[ 127 -243  116  -41  201  291  346 -157   59   59  -23  333   10  277
 -278 -657  -25  -36 -133   50 -624  -63   67   47  -81  -73 -540  275
 -201  152  535 -186 -282  663  334 -182  -79] -> 22
[-391  393  276   71 -304 -241  125  624  -73   57 -735  -93 -111    7
 -168 -137   42  502 -122  249 -414 -169  499 -108  -28 -141  175  177
  171   47 -122   94  366 -415 -204  122 -435] -> 5
[-331  510  479   73 -320 -138  355  479 -357  406 -601 -262 -248  144
 -609 -348  -22  781 -232 -131 -150  -87  373   34  401 -131   80  226
  137   39  -30   58  246  115 -510 -222 -441] -> 1
[ 135  257   39    5  -44 -318 -283  430 -188 -118 -488  128  -70  340
  253  238 -493  115 -125  259  163  268  355  -70   11 -233  460   17
  163  153 -169  321  482 -440 -442  -34  -44] -> 7
[ 171 -284  123  -66  166  438  267 -188  -59  137  134   30   38   -8
 -400 -570  -45 -151  -14 -248 -493 -186    2  200  -14  -82 -332  244
 -115  125  521 -325 -145  573  160 -233  -25] -> 22
[-352  505  364   92 -289 -172  278  612 -166  241 -680    0 -266  210
 -292 -310   -4  778 -139  189 -443  -72  499  -95  276 -122    6  245
  109    5  -49  147  278  -86 -307  -18 -487] -> 2
[ 306 -315  -84   -1  427  225   98  -97  184  -94  253  605  -80  241
  198 -477 -161 -114   17  142 -528  123   90    5 -110  -69 -464   98
 -244   77  431  -35 -163  441  436  -68   66] -> 20
[ 133  411  371   47  -81 -472  141  598 -276 -150 -600   74 -159  439
 -142  -90 -465  324 -330  221  130  260  586  -53  251 -176  364  260
   94  275 -174  404  401 -279 -293 -335  -60] -> 2
[  75 -228   85    3   83  312  239 -168  113   83   84  -34  128 -127
 -333 -478  135 -175    0 -109 -543 -263   83  203  -89  -23 -218  176
  -65  128  317 -311 -139  317  284 -175  -73] -> 24
[ 348 -108 -245  256  222 -237 -244 -185  368 -247   77  298  170    3
  449  119   48 -160  -32  322 -237  135  117   -4   22  -21  167 -156
  -80  212 -279  230   91 -218  235 -135   64] -> 28
[-460  451  256  318 -308 -312  177  461  224  264 -203 -335 -109 -442
 -183 -106  446  656  107   59 -197 -250  569  186  227   67  401  -91
  293  -82 -560   55  269 -630   14   -1 -418] -> 2
[  76  154 -268  190   25 -248 -560  154  191   74  138   25   -8 -188
  613  479 -115   83  255  144  302  191  221  151   -4  -80  638 -421
  276  -84 -509  193  435 -750 -263  143  -27] -> 9
[ 187 -280   67  -81  279  336  109 -216 -311  248  172   45  -66   33
 -356 -419 -240  -35 -165 -498  -59   -7 -238  129   13 -197 -331   31
 -107   83  557 -218  -61  758 -180 -212   30] -> 17
[-425  337  -14  287 -279 -299 -149  271  306  219 -221 -204    7 -342
  175  166  381  455  140  221 -114 -151  377  108  -49   -3  425 -277
  330 -110 -557   62  263 -709  -77  216 -389] -> 7
[ 325  -66   64  -15   46   94    8 -221 -272   57 -273  -24  112  283
 -294 -157 -239  -78 -303 -130 -187   38 -126    8  188 -206  -57  175
  -88  316  265   10   84  528 -374 -353  -30] -> 28
[-358  397  231   20 -393  -14   12  269 -366  452 -645 -332 -101  109
 -385  -40  -51  576 -140 -116  -73 -114  138   20  167 -224  164   60
  259   -5   22  -34  291   54 -748    4 -462] -> 7
[-100  254  -31   77  -67 -336 -262  471   81 -100 -483  253  -64  186
  402  177 -202  226  -47  444 -132  148  397 -153 -166 -166  294  -71
  137   41 -228  275  379 -569 -164  200 -204] -> 8
[-304  468  113  327 -209 -319   29  468  292  218 -100  -79 -185 -261
  144  -12  317  666  233  232 -213  -64  601  142  312   72  403 -139
  252 -139 -599  178  308 -675   16   31 -357] -> 2
[ 101  141   -2   31   57 -435 -260  305  -86 -177 -477  247   10  358
  281  200 -417   19 -303  324  251  307  248 -135 -233 -221  307  -95
   99  195 -149  335  307 -353 -241   -8    0] -> 9
[ -23 -136 -178   69  261  -59 -251  133  154  -25    0  379  -54  -87
  388  -17  -78   37  -28  109 -178   78   26  -96 -358 -148  -92 -249
  -43  -41   70   46  125 -138  110  267  -84] -> 13
[ 113 -266 -326  249  381  112 -201 -298  455  187  716  324  -50 -321
  445 -119  235   39  286  -71 -136   71  -27  214  -38   51 -102 -421
  -17 -162  -93  -71 -122   29  384   75   16] -> 17
[-333  411  367   75 -210 -147  223  732 -126  138 -525 -112 -252 -137
 -276 -261    3  604  -40   42 -433 -201  536  -29  148  -99  157  199
  102  -16  -91   42  414 -361 -177   44 -403] -> 1
[  74 -257  106    0  118  315  280 -160  130   58   89    3  124 -117
 -346 -518  124 -181  -23 -104 -552 -259   92  197 -118  -19 -256  196
  -91  140  351 -311 -170  351  343 -173  -59] -> 23
[ 217  -62   54  -28    5  212   22 -195 -285  136 -277  -90   88  165
 -342 -196 -165   -4 -207 -200 -324  -83 -156   20  185 -210 -103  182
  -87  236  329  -96  107  533 -413 -256 -119] -> 28
[ -45 -105   -5  151  -22   48   27 -126   98   31 -151 -222  203 -397
 -224 -138  303  -33 -113 -129 -481 -339  -40   46  -49  -84   14  -11
  -28  160   -2 -162  100   35   22  -51 -202] -> 28
[-247  -91   31    3   73   85  -29   77 -124  230 -217    3  -28 -168
 -168 -199   25  170 -198 -223 -174 -132 -125  -41 -320 -205 -194 -146
    3  -14  265 -159   70  217 -169  183 -245] -> 13
[-272  183  126  -45 -209   67 -114  162 -383  394 -487 -265  -53    0
 -303   -4 -129  336 -170 -253   27  -98  -66   16  -53 -262   93  -52
  185   -5  151 -102  269  132 -694   84 -340] -> 10
[  64 -234  -58  100  114  365  126 -258  321  179  390    9   86 -281
  -90 -393  302  -91  250  -80 -556 -254   85  300    4   65 -157    6
  -21  -13  154 -324 -152  176  378  -95  -92] -> 23
[-102  380  138  111 -135 -414  -41  625   54 -146 -588  218 -129  239
  233   22 -175  379  -72  497 -253  111  615 -141   26 -130  304  104
  130   99 -274  337  395 -583  -91   61 -234] -> 5
[-127  284 -226  268 -108 -303 -426  190  325  161   16   27  -37 -156
  565  373  123  321  265  300   97  125  333  126   46  -18  542 -400
  310 -137 -595  204  338 -752 -162  187 -204] -> 8
[ -10 -140   61   76  -15  133  140 -132  127   34 -146 -133  192 -219
 -293 -293  227  -98 -117  -44 -520 -306   35   99 -114  -56  -83  108
  -46  175  130 -213  -32  138  156 -115 -158] -> 27
[ 216    1 -316  331   95  -90 -228 -395  474  114  271  224  116    7
  436   67  299  119  149  282 -273  121   33  115  240   62   82 -284
   14   45 -364  143  -73  -17  138 -121  -94] -> 28
[-412  323  217    4 -315  -97   24  473 -208  211 -719 -199  -69  -24
 -250  -65    6  443 -146   62 -297 -205  266  -80 -111 -213  136   85
  200   16    7  -26  342 -230 -435  169 -451] -> 7
[-315  -75 -235  203   47  159 -305  -94  229  427  363 -192  -11 -700
  175   80  391  224  298 -320  -82 -234 -113  221 -152  -32  134 -513
  187 -268 -171 -259  132 -227  -89  307 -263] -> 13
[ 263  -56 -154  -17  259 -148 -380  100 -150  -50 -116  379  -74  319
  391  151 -512  -45 -156   72  234  361  -12  -92 -164 -240  112 -186
   -8   88   86  219  253  -14 -304   28   86] -> 12
[  94   21 -355  223  155 -187 -562  -47  249  152  347  107   -1 -215
  634  414  -33   55  237   40  349  223   55  173  -49  -48  467 -553
  211 -122 -432  141  267 -515 -163  140   15] -> 11
[  82 -151 -236   88  321 -121 -339  112  192  -90  111  391  -31  -95
  505   88 -136  -63    6  121  -33  161   53  -59 -343 -129   52 -316
  -17  -17  -38  109  167 -253  134  221   20] -> 13
[ -19  169   90  -60 -116  -93 -224  282 -387  135 -456 -185  -22   83
 -102  155 -381  124 -171 -136  205   50   82    8  -59 -284  355  -18
  180  101   35   46  434 -150 -660  -11 -136] -> 9
[-415   14  -67  173  -89  -38 -205   98  161  281  -20 -289   63 -646
   12   98  346  185   81 -199  -45 -287   21  130 -321  -71  249 -379
  227 -135 -227 -200  209 -428  -96  297 -307] -> 11
[ 460 -305 -281  176  432  150 -108 -332  461  -22  759  468   -5    3
  466 -213   -4 -206  313  109 -204  198  135  275   94   81  -62 -176
  -80   -6  -10  -10 -151   92  520 -169  216] -> 21

[  53  -91 -489  151  107   77 -146 -125  122  -24 -200  137 -133  181
   21  369   88   25   74  117  146  242  165   12  -70  131  133  126
  -77  116 -162 -172  180 -466   42  -15  120] -> 24
[  -6    6 -127  -17   92  173  -98 -122   67   49  -35  -81    6   21
   17  -40  -81  -17  152 -125  128  -23  -16  -19  -17  -17 -109   68
    6  -48   -1    9  112   14 -192  -39  -23] -> 18
[ -10  -97 -393   50   83  135 -133 -123   85  -28 -200   86 -116  138
  -45  169   19   51  -58   48  258  115   64   44   -3   52   22  118
  -91  113 -151 -111  104 -340   17   -7   75] -> 21
[-124 -425  425  -86 -280 -106  508   53  -12    8  235  -83  178 -241
  133  -49   32  -91  158 -196  -38 -100 -263   77 -258   83   16  -26
 -114   -7  306  285  -42  -55  364  -39  -32] -> 2
[ -15   22   27  -50   24  143  -73  -26    4  201  103  -17  109 -136
   81  -80 -124  -36  322 -173  -15  -90  -67  -61  -64  -96 -222   32
   52  -85  108   10  140  151 -244   35  -38] -> 14
[ -95 -186  165   -4 -210  -14  426  -37  117  -37  205 -142  110 -142
   89   27  117  -57  242 -106  -73  -52 -142   32 -168  152   87  -54
  -22  -99  216  309   61  -23  211 -160  -72] -> 4
[-112 -199   53  -35 -120  -86   19   20  -55  192  128   74    3 -317
  -28   71   78  -56  394  -42 -287  -19 -208  -29  -71  176 -209   46
  -60   25  261   10  192   64   10  151  133] -> 9
[-142 -430  424 -298 -469 -213  616  459 -174  131   -7   85  406  -81
  163 -337  -14  180 -654 -170  632 -153 -331  379 -212 -320   42 -146
  -20  189  -64   90 -433 -286  578  105  -75] -> 0
[ -99   82  -78   38  -80   29    1  102  -32  364  151   95  126 -185
   47    4   62   74  238  -18  -64  -25 -109   -2    4  -97 -192 -117
  127 -107   48  -13  122  128 -140    7  -27] -> 11
[  23   70 -459  269   85 -219 -148  141  -50  393  -51  288  -31  114
   74  365  216  127   80  191  -27  388   54   50  -46  -16  148 -199
  128  -52 -264 -299  135 -319  -16  -41   69] -> 25
[ -56  -29 -371  101   89   34 -126  -66   24  110 -128  114 -118  104
  -61  135   69   74  -36   55  158  153   -8   49   33   20   12  -23
  -21   -2 -164 -107  108 -227  -16  -62   44] -> 21
[ -45   70 -450  390  106 -124 -189   98  -51  476   22  125   46  -26
   76  439  403  100  282  261 -131  391  100   -5   37  144   20 -156
  182  -45 -117 -264  172 -144  -83  -78  137] -> 24
[ 106   43  -45 -350   88 -126   12 -189  131 -432 -331 -214 -242  336
 -194 -468 -315  -52 -249 -338  219  -51 -249  123  -61   61  188   -3
  -83 -154 -175  111    8  -24 -167  -61 -111] -> 17
[  -6  -31   29  -37   68  130 -114  -79   -2  153   59  -57   65 -115
   59  -75 -129  -65  322 -182  -19  -63  -72  -61  -55  -30 -220   71
   13  -64  123   -6  144  136 -245   35   -4] -> 16
[-120   69 -120    8 -159    5   45  217  -68  422  119  205  181 -181
   66   13   89  157   72   40   66  -25 -110   72   -1 -192 -181 -145
  144  -37  -39  -65   61   16  -39   56  -24] -> 10
[  65    1 -443  -93  130 -227  -42 -204  156 -402 -444  -85 -396  445
 -266  -83    7   28 -347  -32  211  224 -127  163   13  262  385  -39
 -112  -61 -326  -21   59 -360   39 -136   16] -> 22
[ -54 -304  350  -69   92 -241 -258   -6 -263  314  126  -44   -4 -416
  -31 -114  -71 -200  599 -247 -491   27 -352 -110  -76  218 -416   88
  -70  -19  422 -144  208  363 -256  290  226] -> 17
[ -57   98 -101 -113 -117  -44   50  156  -34  252   24  196   67  -41
    2 -133  -81  129  -58  -69  122  -54 -165   88  -28 -232  -84 -157
   87  -91 -118  -33   43  -11  -73   35  -88] -> 11
[ -77   24 -420  359  118 -106 -200   33  -53  414   11   81   -9  -41
   17  386  391   82  264  236 -129  350   51   -8   76  187  -20 -121
  132  -38  -74 -217  165 -107  -72  -79  146] -> 23
[-207 -198  377  121 -257 -212  573  129  -33  233  352 -265  284 -245
  120  -74  343   -3  165  -75 -106   15 -286  108  -97  151   67 -298
  126 -222  246  351 -102  206  279 -279 -107] -> 1
[ -27   -8 -168 -128  -99  108  103  -90  155 -113  -51   20  -66   23
  -47  -44  -70   22   53  -84   98  -86  -78   40  -67   30   19   48
  -55  -19  -11  119  130 -131    9  -16  -49] -> 10
[  72   97  -37 -281   31  -47   54 -160  142 -289 -176 -163 -158  210
 -124 -374 -270  -43  -65 -298  114  -96 -210   66  -75   15  116  -30
  -39 -184  -96  149   74   45 -190  -74 -147] -> 14
[ -72  147  -23   10  -30  -36  -24  109  -57  372  135   20  132 -144
   34 -112   32   70  215  -79  -75  -15 -162    7   14 -108 -176 -186
  177 -182   15  -11   94  239 -229  -29  -67] -> 13
[-122 -358  321 -136 -278  -62  685  -61  143 -324   67 -305  101   30
   38 -206   68  -50 -212 -215  286 -111 -252  191 -193  143  265  -70
 -128  -65  129  465 -182 -156  477 -264 -149] -> 0
[ -54  171   17   51   47  -22  -88  101  -93  423  134  -70  183 -136
   66 -142   47   50  245 -106  -46   11 -136   -2   41 -110 -219 -186
  224 -203   18  -42   71  325 -319  -50  -61] -> 16
[ 180   19 -504  122  142 -103  -90 -140  197 -164 -244   77 -201  357
   42  350   32  -19  124   54   27  342  166    7 -171  198  385   32
  -41  -12 -250 -144  213 -506  -17  -95   40] -> 26
[-167 -428  432   26 -169 -374  134   62 -189  273  299  -96   55 -565
   -4   74  257 -197  697  -93 -685   58 -399  -64 -134  464 -255    4
  -77  -16  590   71  192  285  101  190  249] -> 6
[-118 -249  254  -82 -329  -60  473  241  -47  239  239  185  263 -188
  195  -25  -19   78  -51 -110  161  -97 -199  136 -230 -238   -4 -150
    1   -6   67  152  -86 -172  350  -15 -111] -> 3
[-127  117  -93  108  -62  -40   31   42    5  305  157 -107  104 -204
   -6   25  270   47  357   36 -206   38 -120   -9   66  148 -140 -142
  171 -158  128   64  148  248 -159  -83    7] -> 10
[ -90    1 -141   44  -97  115   93  -79  129   54   83 -105   47 -140
   -1   95  180    0  318   22  -82  -21  -31  -23   -5  193  -77   38
   28  -42  151  133  171   36  -42  -63   22] -> 9
[ -63 -107 -250  130  107  119 -180 -114   11  150  -44    3  -39  -56
  -15  180  107   -7  215   37   36  108   18  -31   26  128 -139   97
  -36   47   38  -98  157  -95  -89    4  118] -> 20
[-193 -394  360   27 -264  -26  631  -26   57  -53  252 -247  186 -171
   99  -47  188  -59   36 -135  103  -73 -232  111 -167  154  103  -97
  -82  -80  265  429 -115  -39  446 -261  -90] -> 0
[ -72 -243  250 -128 -256  -41  600  -46  159 -234  120 -173   78   20
   76 -135  -15  -42  -59 -202  162 -109 -203  128 -234   59  242  -91
  -88 -111  105  407  -69 -150  356 -226 -174] -> 2
[  21  -16  -37 -345 -179    1    5  280  -91  180 -147  341  144   25
   56 -269 -334  170 -347 -178  443 -159 -157  174 -120 -461 -141  -11
    8  124 -221 -182  -82 -210  -13  268  -57] -> 12
[ 117  -39 -511  110  124  -23 -108 -132  163 -128 -247  133 -196  301
   11  333   28    9   30   77  125  289  143   26 -127  140  288   70
  -83   52 -234 -158  182 -525   44  -52   66] -> 25
[ -31  -37 -109 -132 -144  -10  305 -142  237 -325  -81 -202  -90  100
  -88  -81   72  -16   19  -84   64  -44 -124   93  -81  241  215    7
  -52  -77   25  272   79 -122  120 -147  -66] -> 7
[ 128   24 -501  104  135 -158  -80 -126  159 -142 -263   77 -243  354
  -33  265   62   10   -2   63   55  333   78   49 -106  189  366  -28
  -40  -41 -283 -135  173 -459   13 -108   37] -> 25
[-101 -153   -9  -17 -181   20  212  -12   73   48  122   18   38 -174
   28   96  101   -7  249  -27  -91  -37 -117   17 -105  125  -35   20
  -52    0  167  146  132  -82  131   -9   21] -> 7
[ 105  -43 -508  186  136   51 -140 -159  176  -74 -195   34 -123  220
   56  414  139  -14  198  118   68  295  219  -23  -98  241  215  129
  -43   82 -135 -149  218 -446   -9  -56  113] -> 25
[ -42 -150 -320  -29  -55  120 -191  262 -148  392 -174  442  150   -6
  102  139  -61  214 -289   89  503   55   50  141  -30 -361 -207   75
  -10  298 -262 -384  -47 -439   84  262  119] -> 21

[ 289  386  -22  504  -84  -33  371   -9   56  -52  299 -233   -8  -86
 -545  178  105   99  133  268   49 -212  262  292   93   33 -167  168
    6 -490 -221  -23   13 -244   24  238  397] -> 12
[ 169  168   29  155  105 -242  215   39   27  214  259 -324  145  -11
  152  156   67  -10   67 -109  -24  -13  157  256   79  129   63   -7
   10 -110 -169   32  -22   81  -96  -59    1] -> 9
[ 123  -44 -151  389   59  388   59  -45   -2  -84   53  243 -133  126
 -343   11   65  -40  228  241    3  126 -272  150   60 -258  -99 -155
  265   75 -114  -38  113  155  -50  190  124] -> 16
[-182  -41  101  111  253 -179 -215  214 -375  -18   56  302 -106  435
 -132 -188  179 -356  330  -49 -144 -257 -165  -51 -361 -553   86  440
 -236  -44 -542 -293  -13   40 -142 -158 -115] -> 2
[  -2  217  -18  466  148 -254  241  239 -236   72  157 -217  -88  268
 -178   90  258 -102  213 -180 -106  103  309  284 -150 -423  -57  172
 -158 -510 -387  -88   62 -233 -126 -127   84] -> 6
[ 250  164  -15   40   26 -119  415 -102   12  -41  136 -168    9  -71
  124  193   53   71  -50  -21  139  100  245  103  192   -4  -81 -130
  176 -137   -9   -4   16  -89   69   94   93] -> 10
[-172  -11  -46 -186 -148  114  -32 -199  357  155  -64 -195  262 -116
  510  193  185   15 -172 -700 -258  460  160 -265  225   -8  -44 -246
 -119  193 -215   54 -114 -284   89 -223 -550] -> 6
[-293 -231  271 -390  194 -155 -591  -37   37  264  -15  379  244  176
  476 -191  -61 -359  117 -296 -239 -355 -499 -346 -229   24  260  320
 -205  768 -467 -188 -198  389  -87 -303 -568] -> 1
[ 388   14 -101  -46   92  -77  145  -89   39   -9  396 -231  187  -24
   82   97  -25  -41  143  354  122 -121  -76  232  329  253   44  124
  422  -70   28   23   42  317 -103  298   72] -> 12
[ 258  133    4  -24  -45  -84  142 -172  240   77  272 -234  237 -160
  164  197  -42   50  -35   27   51  -44   66   89  315  316  -34   25
  228   27  -47   71  -40   66   21  162  -57] -> 11
[ 316  117 -106  -23   73  -82  562 -120 -186 -311   35   10 -198   77
  158  227   71   54  -66   -2  302  330  329   40  282 -378 -218 -216
  399 -297  124  -57  155 -215  140  213  109] -> 9
[  60  -99   48 -102  -58  189   51 -269  388  131   -7  -14  239 -250
  205    5  -52   25  -63   79  -70  -56 -212  -76  104  462   65 -150
  169  554  -74   32 -164  182   67   27  -54] -> 14
[ 320 -300  -80 -412  167    1  -49 -202  166   87  315 -149  356  -82
  495  -50 -120 -120  108  409   83 -139 -411   95  343  565  226   50
  593  490  125   42  -48  695 -143  243 -127] -> 13
[ -24  108  157  114 -203  148    3 -322  538   78 -100  116  196 -265
   14  143 -143   85 -172 -115  -65  -30  -53 -186  121  342 -165  -32
  118  443 -176   50 -156 -156  220   47  -93] -> 14
[ 186  298  115  222  -95 -121  318 -126  227   60  150 -197  112 -205
 -106  203   -6  105  -65   10   44 -144  240   93  106  240 -106   44
   15  -88 -166   27  -85 -195  110   79  170] -> 11
[ 174  217   87  107 -123  -28  323 -205  273   12   80 -138  124 -255
  -43  153   -9  110  -99   42   46 -114  180    6  122  294  -97  -28
   58   45 -111    9 -110 -181  147   98  154] -> 12
[ 313 -116 -160 -133   56  163  210 -148   81  -25  270 -197  174 -123
  101   -7   75  -17  135  390   55  -60 -176  147  251  307  113  -85
  337  125   58   -2  -23  339  -82  239  111] -> 13
[ 274  -36  -92  110   76   95  182  -93   15 -116  186   28   14   29
 -129   12  -17  -51  163  423  117  -79 -154  164  159   71  -38   62
  415   27  -17  -43   49  206  -33  290  194] -> 14
[-218   24  -71   47   -1  196 -147   63 -171  -62   25  163  -61  225
 -185  -66  377 -198  216 -295 -268   11  -40 -213 -167 -572    6  105
 -427 -145 -509 -231  -43 -264  -52 -153 -232] -> 2
[ 308  127 -107  -21 -133  111  135 -241  278  -90  283 -168  202 -171
    5  218  -13   69  -22  128   76   30   44   22  442  222 -140   12
  329  -73    8   63   14  -30   69  318  -32] -> 12
[ 143  430  102  667  116 -425  269  245 -128  208  316 -320  -14  158
 -335  200  106  -25  204  -83  -45 -139  358  459 -120 -158  -66  271
 -167 -567 -401  -14   44 -174 -126  -68  236] -> 8
[-411  -38  129  -40  -10   52 -321   35  108  292  -48   37  199   53
  121 -127  279 -215  113 -503 -450 -139 -127 -258 -316 -103  189  136
 -616  320 -631 -164 -247 -111  -72 -435 -396] -> 2
[  75  152    7   51  -17  -95  268  -78  152  174   99 -283  130 -112
  262  200  125   60  -80 -345  -64  189  241   59  129   69    0 -209
  -69  -18 -139   47  -59 -134   21 -122 -126] -> 8
[-251 -170  -49 -152  114   85 -108   56 -138   32  -46   54   43  206
  210 -142  331 -238  163 -302 -274   99  -90 -193 -182 -352  138   54
 -268  119 -404 -196  -93  -58  -87 -255 -303] -> 3
[-152   63   58  171   95 -247 -108   92    1  110   61  -68   98  250
  154   66  112 -176  106 -365 -184  146  118    2  -57 -272  -45  267
  -52 -119 -405  -67  -13 -165  -67 -166 -289] -> 5
[  58 -157 -124  402  124  383 -334   10   97  137  176  276   34  198
 -247  -23  -31 -143  333  188 -142   60 -576  202   67 -117   11  -41
  287  324 -199   26  113  481 -203  132 -116] -> 17
[ -52 -281 -290 -305  135  219 -171    1 -273 -240  104  139  -12  365
  227  -85  336 -279  244 -130 -125  318 -178 -204  165 -624   27   62
  130 -110 -198 -197   92   42 -128   52 -413] -> 3
[   0  -99    0 -152  159 -182   73   -2   55  257  110 -264  220   37
  556   53  107  -98   23 -294 -117  185   12   71   61  120  176 -106
   48  219 -148   16  -69  204 -120 -207 -280] -> 7
[ 141  210  108   56  -72 -186   35 -131  363  284  249 -322  333 -204
  245  246  -55   61  -79 -244  -89  -47  121   90  232  412    3   22
   13  109 -173  121 -100   23    4  -22 -182] -> 10
[ 293  104  -29  -99  -18  -31  388 -209  100 -115  119 -117   55 -146
  177  169    2   78  -85   84  177   73  159   11  278  114  -88 -131
  293  -11   61    0   -3  -58  116  187   81] -> 11
[ 196 -118 -126   93   56  251   17 -133  117  -46  148   94   59   24
  -65   12  -18  -47  159  301   33   30 -292  103  192   63  -19  -46
  404  205  -30   -3   51  283  -50  237   25] -> 15
[ 391  262 -200  134 -186  217  430 -239   86 -399  190  -45  -83  -96
 -297  289   87  146  -31  186  222  187  277    6  461 -202 -348  -77
  368 -471   66  -11  131 -382  184  449  186] -> 12
[ 181  313  -41  334   20 -169  367   39  -76  -33  178 -190  -69   79
 -102  257  134   41   41 -174   60  177  377  199  127 -287 -175  -29
   37 -469 -168   -4   92 -294   27   48   86] -> 8
[  87  164  159  -70  -35 -224  310 -229  222   21  -75  -16   76 -138
  397  242 -108   80 -255 -320  124  164  273 -126  173   87 -146 -140
  177  184  -37   28  -61 -215  210  -37 -123] -> 9
[-253  -66   49   42  141 -106 -221  131 -133   94   24   73   61  295
   75 -110  225 -284  217 -271 -273  -36  -79 -103 -235 -352   92  308
 -249   27 -512 -187  -69  -58 -116 -240 -283] -> 3
[ 216 -157 -153  256  183  239  -50  -12  -65  -68  178  216  -50  211
 -186  -34  -30 -128  297  408   57   28 -408  235  118 -142  -17   14
  479  132  -52  -35  148  433 -150  261   75] -> 16
[ 448  168 -123  209  137 -132  416   33 -215 -167  370 -190  -63   89
 -221  117   70  -18  214  453  233 -108  134  352  200  -82  -61  129
  357 -446    2  -51  134  101  -82  335  357] -> 11
[  28   56  -25   86  118 -171  188   65  -54  124  114 -223   68  113
  245  102  172  -66   66 -266  -79  215  177  123   34 -148   32  -54
   -1 -118 -200  -27    8  -44  -74 -134 -124] -> 7
[ 180  201    1 -106 -237   86  211 -346  444    1   92 -181  232 -319
  229  313  -15  172 -239 -268   23  173  216 -154  413  265 -170 -203
  135   85  -17  106  -81 -268  204  121 -176] -> 11
[ 218  561 -127  566 -215   46  500  -39   21 -199  176 -206 -165  -12
 -483  436  243  202  -27 -287   56  312  624  139  271 -503 -421 -121
  -91 -850 -194   22  149 -754  158  177  164] -> 9
